Here is a tiny trained network, its code and every weight. The questions are about switching its units off for an input and a target symbol, where a switched-off unit gives its printed mean instead of its output.

import numpy as np


def w(rows, s, z=0):
    codes = np.array(rows[::2]) - 128.0
    scale = np.full(codes.shape[1], s)
    scale[-1] = z or s
    return codes * scale


def f(y):
    return np.maximum(y, 0)


def softmax(a):
    e = np.exp(a - a.max(-1, keepdims=True))
    return e / e.sum(-1, keepdims=True)


def log_softmax(a):
    a = a - a.max(-1, keepdims=True)
    return a - np.log(np.exp(a).sum(-1, keepdims=True))


def net(x, mask):
    ids = ['αβγδεζηθλμξπτφω'.index(c) for c in x.split()]
    T = len(ids)
    res = E[ids] + P[:T]
    u = 0
    for l in range(2):
        r = res
        for j in range(2):
            rows = slice(3 * j, 3 * j + 3)
            q, k, v = (r @ M[l][rows].T for M in (Q, K, V))
            z = softmax(np.where(np.tri(T) > 0, q @ k.T / 3**0.5, -1e9)) @ v
            o = O[l][rows]
            res = res + np.where(mask[u + j], z, o[:, -1]) @ o[:, :-1]
        u += 2
        y = f(res @ A[l][:, :-1].T + A[l][:, -1])
        res = res + np.where(mask[u : u + 4], y, B[l][:, -1]) @ B[l][:, :-1]
        u += 4
    return log_softmax(res[-1] @ U[:, :-1].T + U[:, -1])


Q, K, V, O, A, B = {}, {}, {}, {}, {}, {}
E = w([
[187,119,92],'α',
[69,109,178],'β',
[212,166,68],'γ',
[167,123,80],'δ',
[101,118,151],'ε',
[89,37,4],'ζ',
[225,142,110],'η',
[102,242,123],'θ',
[82,109,153],'λ',
[109,121,155],'μ',
[138,69,181],'ξ',
[221,68,160],'π',
[225,141,117],'τ',
[120,80,160],'φ',
[178,83,127],'ω',
],0.015)
P = w([
[252,177,173],'0',
[42,126,154],'1',
[45,128,154],'2',
[51,130,185],'3',
[96,141,209],'4',
[98,134,200],'5',
[106,140,219],'6',
],0.0037)
Q[0] = w([
[207,95,108],'0.h1',
[94,200,218],'0.h1',
[145,123,127],'0.h1',
[106,249,96],'0.h2',
[149,74,134],'0.h2',
[165,144,103],'0.h2',
],0.018)
K[0] = w([
[183,75,146],'0.h1',
[89,252,233],'0.h1',
[147,112,137],'0.h1',
[162,8,88],'0.h2',
[125,199,146],'0.h2',
[182,121,118],'0.h2',
],0.015)
V[0] = w([
[200,114,131],'0.h1',
[75,107,146],'0.h1',
[125,254,35],'0.h1',
[176,182,149],'0.h2',
[191,30,84],'0.h2',
[115,124,115],'0.h2',
],0.0077)
O[0] = w([
[121,94,80,121],'0.h1',
[89,150,152,103],'0.h1',
[255,136,168,254],'0.h1',
[157,147,179,189],'0.h2',
[34,76,111,83],'0.h2',
[141,128,125,120],'0.h2',
],0.0097,0.003)
A[0] = w([
[55,165,39,6],'0.n1',
[147,85,2,80],'0.n2',
[166,101,187,250],'0.n3',
[117,232,49,97],'0.n4',
],0.009,0.0019)
B[0] = w([
[186,154,119,165],'0.n1',
[68,113,2,217],'0.n2',
[167,61,75,253],'0.n3',
[110,166,222,196],'0.n4',
],0.0099,0.0049)
Q[1] = w([
[180,183,2],'1.h1',
[62,49,96],'1.h1',
[145,150,221],'1.h1',
[236,176,1],'1.h2',
[152,159,205],'1.h2',
[61,129,153],'1.h2',
],0.0097)
K[1] = w([
[101,91,45],'1.h1',
[70,112,174],'1.h1',
[181,155,135],'1.h1',
[252,204,75],'1.h2',
[88,102,93],'1.h2',
[99,72,178],'1.h2',
],0.013)
V[1] = w([
[194,166,23],'1.h1',
[42,87,142],'1.h1',
[139,148,17],'1.h1',
[195,53,125],'1.h2',
[171,251,146],'1.h2',
[67,84,254],'1.h2',
],0.0063)
O[1] = w([
[49,142,64,251],'1.h1',
[212,95,106,51],'1.h1',
[72,123,24,211],'1.h1',
[104,114,65,196],'1.h2',
[2,88,135,197],'1.h2',
[191,85,185,3],'1.h2',
],0.0081,0.0067)
A[1] = w([
[41,99,126,99],'1.n1',
[129,4,98,128],'1.n2',
[114,108,99,254],'1.n3',
[142,76,209,115],'1.n4',
],0.014,0.0054)
B[1] = w([
[167,209,148,253],'1.n1',
[250,175,201,218],'1.n2',
[37,39,103,233],'1.n3',
[56,58,173,153],'1.n4',
],0.015,0.016)
U = w([
[127,112,81,143],'α',
[39,83,155,87],'β',
[2,126,65,3],'γ',
[107,111,78,157],'δ',
[86,86,129,182],'ε',
[235,197,21,15],'ζ',
[105,99,74,183],'η',
[93,204,170,143],'θ',
[76,89,138,137],'λ',
[85,88,129,232],'μ',
[163,85,164,143],'ξ',
[242,126,117,103],'π',
[107,100,84,142],'τ',
[143,88,143,129],'φ',
[186,105,101,207],'ω',
],0.0074,0.0037)

Each question gives the input, a string of symbols that net reads in full, and the target symbol t.
The units are the heads (3 rows each of Q, K, V and O) and the neurons (one row each of A and B). Each row of codes is followed by its name. A weight is (code - 128) times the scale printed after its matrix; where a second scale follows, it is the last column's (O, A, B and U).
mask holds one flag per unit, layer by layer, with each layer's heads first. A switched-off unit (its flag False) gives its mean, the last column of its rows in O or B, instead of its output. The means were averaged over made-up inputs and are rounded, as every weight is.
A unit's drop is (log p(t) with every unit on - log p(t) with that unit switched off) / (log p(t) with every unit on - log p(t) with every unit switched off).
The circuit of an input: a set's keep is (log p(t) with only the set's units on - log p(t) with every unit switched off) / (log p(t) with every unit on - log p(t) with every unit switched off). Starting from all 12 units, units are removed one at a time, each time the one whose removal leaves the highest keep (on an exact tie, the one counted first), for as long as the keep stays at least 0.8.
circuit, biggest first: the units of the circuit, biggest drop first
most important unit: the unit with the biggest drop
top k neurons: the k neurons with the biggest drops, biggest first
k most important neurons of layer l: the k neurons of layer l with the biggest drops, biggest first
heads that matter: for each layer, one digit per head in row order, 1 if its drop is at least 0.15 and else 0, layers parted by /
input θ θ φ, target θ: circuit, biggest first : 1.h2, 0.h2, 1.n1
input γ ζ φ ζ λ θ β, target γ: top 2 neurons : 0.n3, 1.n2
input θ ω τ ζ γ τ γ, target θ: most important unit : 1.n1
input θ β ω ε, target θ: circuit, biggest first : 1.h2, 0.h1, 0.h2, 1.n1
input θ ζ ζ π, target θ: circuit, biggest first : 0.h1, 1.h2, 0.h2, 1.n1
input θ γ γ γ, target θ: circuit, biggest first : 1.h2, 1.n1, 0.h2
input ζ ζ η θ, target ζ: top 4 neurons : 1.n3, 0.n2, 0.n4, 1.n4
input θ ζ ε, target θ: top 2 neurons : 1.n1, 0.n2
input ζ ξ ξ θ γ μ, target ζ: top 2 neurons : 1.n3, 0.n1
input γ θ α, target γ: heads that matter : 10 / 11
input ζ ξ φ φ γ θ ξ, target ζ: top 4 neurons : 0.n1, 1.n3, 0.n2, 1.n4
input θ μ β θ θ μ φ, target θ: top 3 neurons : 1.n1, 0.n3, 1.n3
input θ γ γ ω, target θ: circuit, biggest first : 1.h2, 1.n1, 0.h1, 0.h2
input θ π ζ π ξ, target θ: 2 most important neurons of layer 0 : 0.n3, 0.n2
input ζ τ β ζ π, target π: circuit, biggest first : 1.n2, 0.n3
input ζ θ φ ω, target ζ: top 4 neurons : 1.n2, 0.n4, 0.n3, 0.n2
input ζ π θ, target ζ: circuit, biggest first : 1.h2, 1.n3, 0.n2
input θ ω γ ω α, target θ: top 2 neurons : 1.n1, 1.n2
input ω τ ζ γ, target γ: most important unit : 1.n3
input γ α γ θ π ζ ζ, target γ: circuit, biggest first : 1.n3, 0.n2
input θ π π π, target θ: circuit, biggest first : 0.h1, 0.h2, 1.h2, 1.n1
input θ μ γ ζ θ θ ω, target θ: 2 most important neurons of layer 1 : 1.n1, 1.n2
